Here is a tiny trained network, its code and every weight. The questions are about switching its units off for an input and a target symbol, where a switched-off unit gives its printed mean instead of its output.

import numpy as np


def w(rows, s, z=0):
    codes = np.array(rows[::2]) - 128.0
    scale = np.full(codes.shape[1], s)
    scale[-1] = z or s
    return codes * scale


def norm(h):
    return h / np.sqrt((h * h).mean(-1, keepdims=True) + 1e-5)


def f(y):
    return y / 2 * (1 + np.tanh(0.7978845608 * (y + 0.044715 * y**3)))


def softmax(a):
    e = np.exp(a - a.max(-1, keepdims=True))
    return e / e.sum(-1, keepdims=True)


def log_softmax(a):
    a = a - a.max(-1, keepdims=True)
    return a - np.log(np.exp(a).sum(-1, keepdims=True))


def net(x, mask):
    ids = ['αγδελμτ'.index(c) for c in x.split()]
    T = len(ids)
    res = E[ids] + P[:T]
    u = 0
    for l in range(2):
        q, k, v = (norm(res) @ M[l].T for M in (Q, K, V))
        z = softmax(np.where(np.tri(T) > 0, q @ k.T / 4**0.5, -1e9)) @ v
        res = res + np.where(mask[u], z, O[l][:, -1]) @ O[l][:, :-1]
        u += 1
        y = f(norm(res) @ A[l][:, :-1].T + A[l][:, -1])
        res = res + np.where(mask[u : u + 16], y, B[l][:, -1]) @ B[l][:, :-1]
        u += 16
    return log_softmax(norm(res)[-1] @ U[:, :-1].T + U[:, -1])


Q, K, V, O, A, B = {}, {}, {}, {}, {}, {}
E = w([
[179,126,194,192,72,144],'α',
[178,252,138,212,193,124],'γ',
[189,99,42,84,5,121],'δ',
[237,102,169,69,115,129],'ε',
[72,146,223,247,198,215],'λ',
[87,32,98,152,164,76],'μ',
[31,56,38,143,113,56],'τ',
],0.011)
P = w([
[162,196,139,93,130,140],'0',
[50,148,42,89,219,26],'1',
[99,102,168,114,83,126],'2',
[179,179,130,229,139,125],'3',
[159,72,10,103,185,154],'4',
[163,127,159,99,91,90],'5',
],0.013)
Q[0] = w([
[160,14,192,201,145,226],'0.h1',
[176,163,106,130,142,187],'0.h1',
[156,158,124,180,116,124],'0.h1',
[123,254,124,150,83,226],'0.h1',
],0.0084)
K[0] = w([
[164,32,2,67,212,149],'0.h1',
[102,136,154,36,9,148],'0.h1',
[158,208,72,182,106,146],'0.h1',
[112,231,140,61,163,97],'0.h1',
],0.0065)
V[0] = w([
[63,193,205,129,123,2],'0.h1',
[186,157,62,164,108,140],'0.h1',
[115,160,148,106,126,103],'0.h1',
[145,86,143,226,130,71],'0.h1',
],0.0085)
O[0] = w([
[121,188,49,101,85,59,252],'0.h1',
[37,180,116,104,88,176,206],'0.h1',
[206,59,145,61,10,109,145],'0.h1',
[32,131,254,109,106,100,249],'0.h1',
],0.0058,0.002)
A[0] = w([
[181,89,86,131,166,145,156],'0.n1',
[127,84,142,70,126,182,69],'0.n2',
[190,143,113,144,136,134,138],'0.n3',
[88,74,84,106,249,191,115],'0.n4',
[151,180,158,155,119,105,133],'0.n5',
[173,100,197,89,138,113,28],'0.n6',
[96,66,145,178,148,176,110],'0.n7',
[187,143,97,141,86,130,121],'0.n8',
[145,123,95,66,122,145,132],'0.n9',
[13,139,145,128,174,216,140],'0.n10',
[135,97,101,174,206,148,95],'0.n11',
[116,57,126,185,108,82,53],'0.n12',
[103,137,157,124,99,176,103],'0.n13',
[154,199,112,167,111,138,86],'0.n14',
[87,83,134,123,91,82,153],'0.n15',
[133,112,145,205,115,183,5],'0.n16',
],0.011,0.0028)
B[0] = w([
[68,142,63,134,136,41,172],'0.n1',
[159,106,162,66,190,95,134],'0.n2',
[60,113,109,115,127,152,174],'0.n3',
[3,108,119,126,228,105,243],'0.n4',
[99,139,52,135,105,75,229],'0.n5',
[122,173,169,226,171,110,155],'0.n6',
[172,106,118,114,122,173,216],'0.n7',
[116,155,190,133,167,175,199],'0.n8',
[168,147,186,150,132,114,154],'0.n9',
[216,120,94,194,67,115,253],'0.n10',
[97,93,129,32,97,66,197],'0.n11',
[97,203,101,104,180,158,184],'0.n12',
[140,155,196,37,121,81,159],'0.n13',
[74,74,81,75,214,130,203],'0.n14',
[189,92,140,105,77,254,223],'0.n15',
[136,131,119,93,103,114,209],'0.n16',
],0.0069,0.0041)
Q[1] = w([
[123,133,89,123,74,107],'1.h1',
[64,254,99,181,131,174],'1.h1',
[131,77,215,93,157,200],'1.h1',
[164,56,190,9,48,17],'1.h1',
],0.0094)
K[1] = w([
[78,180,41,34,30,48],'1.h1',
[202,254,182,23,81,86],'1.h1',
[73,40,179,86,127,148],'1.h1',
[58,71,158,173,75,29],'1.h1',
],0.0075)
V[1] = w([
[146,15,42,222,115,82],'1.h1',
[116,198,92,242,134,168],'1.h1',
[3,114,91,46,153,207],'1.h1',
[195,117,71,205,123,178],'1.h1',
],0.0063)
O[1] = w([
[172,191,127,45,82,163,2],'1.h1',
[153,126,59,143,65,88,236],'1.h1',
[127,98,83,134,178,173,156],'1.h1',
[175,114,178,118,140,246,166],'1.h1',
],0.012,0.00098)
A[1] = w([
[114,183,111,153,194,149,140],'1.n1',
[63,51,153,187,195,131,43],'1.n2',
[167,217,183,134,156,218,82],'1.n3',
[43,113,168,47,177,92,159],'1.n4',
[59,155,117,169,105,25,172],'1.n5',
[218,152,92,26,72,82,90],'1.n6',
[110,125,55,115,150,10,125],'1.n7',
[156,51,72,207,173,50,86],'1.n8',
[86,106,128,4,212,180,32],'1.n9',
[247,109,190,114,130,126,3],'1.n10',
[87,232,20,174,160,171,86],'1.n11',
[124,72,60,137,97,96,71],'1.n12',
[74,117,95,206,166,91,163],'1.n13',
[65,215,180,91,66,122,106],'1.n14',
[118,209,135,118,2,29,162],'1.n15',
[46,91,97,141,53,176,128],'1.n16',
],0.0087,0.003)
B[1] = w([
[115,83,169,136,83,106,151],'1.n1',
[147,131,153,178,149,98,196],'1.n2',
[58,133,115,167,63,115,178],'1.n3',
[122,90,32,159,110,115,179],'1.n4',
[171,103,100,116,126,85,222],'1.n5',
[96,80,168,154,138,74,203],'1.n6',
[77,126,133,155,132,126,231],'1.n7',
[103,196,76,1,141,153,205],'1.n8',
[144,183,128,156,185,136,180],'1.n9',
[151,218,103,142,141,83,168],'1.n10',
[168,95,189,104,92,136,188],'1.n11',
[99,184,145,190,202,155,162],'1.n12',
[171,132,171,96,90,180,216],'1.n13',
[88,123,126,100,139,166,180],'1.n14',
[114,131,108,164,179,168,255],'1.n15',
[163,181,127,73,144,63,164],'1.n16',
],0.0087,0.0065)
U = w([
[63,73,94,141,153,42,208],'α',
[140,213,69,63,175,149,149],'γ',
[157,102,170,118,215,169,152],'δ',
[184,172,199,97,187,40,26],'ε',
[178,146,64,188,89,121,99],'λ',
[10,178,190,101,110,148,46],'μ',
[130,52,184,87,83,104,250],'τ',
],0.011,0.0025)

Each question gives the input, a string of symbols that net reads in full, and the target symbol t.
The units are the heads (4 rows each of Q, K, V and O) and the neurons (one row each of A and B). Each row of codes is followed by its name. A weight is (code - 128) times the scale printed after its matrix; where a second scale follows, it is the last column's (O, A, B and U).
mask holds one flag per unit, layer by layer, with each layer's heads first. A switched-off unit (its flag False) gives its mean, the last column of its rows in O or B, instead of its output. The means were averaged over made-up inputs and are rounded, as every weight is.
A unit's drop is (log p(t) with every unit on - log p(t) with that unit switched off) / (log p(t) with every unit on - log p(t) with every unit switched off).
The circuit of an input: a set's keep is (log p(t) with only the set's units on - log p(t) with every unit switched off) / (log p(t) with every unit on - log p(t) with every unit switched off). Starting from the 12 units with the biggest drops (on a tie, the unit counted first), units are removed one at a time, each time the one whose removal leaves the highest keep (on an exact tie, the one counted first), for as long as the keep stays at least 0.8.
units of the circuit, in order: the units of the circuit, biggest drop first
most important unit: the unit with the biggest drop
k most important neurons: the k neurons with the biggest drops, biggest first
k most important neurons of layer l: the k neurons of layer l with the biggest drops, biggest first
input τ α μ ε, target τ: 3 most important neurons -> 0.n5; 0.n3; 0.n14
input α α τ, target γ: units of the circuit, in order -> 0.n15; 1.n16; 0.n12
input α α α ε, target α: most important unit -> 1.h1
input α δ τ δ, target α: units of the circuit, in order -> 1.h1; 0.n14; 0.h1; 0.n15
input λ τ α λ, target λ: units of the circuit, in order -> 1.h1; 0.n10
input μ τ ε δ, target μ: 2 most important neurons -> 0.n4; 0.n8
input ε ε λ ε τ α, target μ: units of the circuit, in order -> 1.n14; 0.n10
input λ τ α τ, target λ: units of the circuit, in order -> 1.h1; 0.n4
input τ α α δ, target τ: 2 most important neurons -> 0.n8; 1.n11
input γ ε λ α, target γ: units of the circuit, in order -> 1.n8; 0.n14
input τ α λ α, target τ: 2 most important neurons of layer 0 -> 0.n8; 0.n14
input μ δ α λ, target μ: 4 most important neurons of layer 0 -> 0.n4; 0.n11; 0.n15; 0.n13
input γ δ α γ, target γ: 2 most important neurons -> 1.n8; 0.n14
input μ λ γ τ, target μ: most important unit -> 0.h1
input γ τ ε λ, target γ: 2 most important neurons of layer 1 -> 1.n8; 1.n13
input δ τ λ ε, target δ: 3 most important neurons of layer 0 -> 0.n4; 0.n8; 0.n3
input τ α α ε, target τ: 4 most important neurons -> 0.n3; 0.n14; 0.n5; 0.n10
input γ δ α λ, target γ: 3 most important neurons -> 1.n8; 0.n14; 0.n11
input α ε α, target ε: 2 most important neurons of layer 0 -> 0.n10; 0.n11
input α λ α α α, target δ: most important unit -> 0.h1
input μ τ α λ, target μ: 4 most important neurons -> 0.n4; 0.n11; 0.n13; 0.n15
input ε α γ μ δ, target α: 2 most important neurons of layer 1 -> 1.n6; 1.n8
input α λ δ α, target α: units of the circuit, in order -> 1.h1; 0.n14
input ε ε ε α, target ε: 2 most important neurons of layer 0 -> 0.n10; 0.n8
input α τ μ, target δ: 3 most important neurons -> 0.n15; 0.n10; 0.n12
input μ λ λ γ, target μ: 2 most important neurons -> 0.n4; 0.n14
input δ λ γ γ, target δ: most important unit -> 1.h1
input ε α ε γ, target ε: 4 most important neurons -> 0.n4; 1.n13; 1.n11; 1.n8
input τ δ τ τ, target τ: 3 most important neurons -> 1.n11; 0.n12; 0.n10
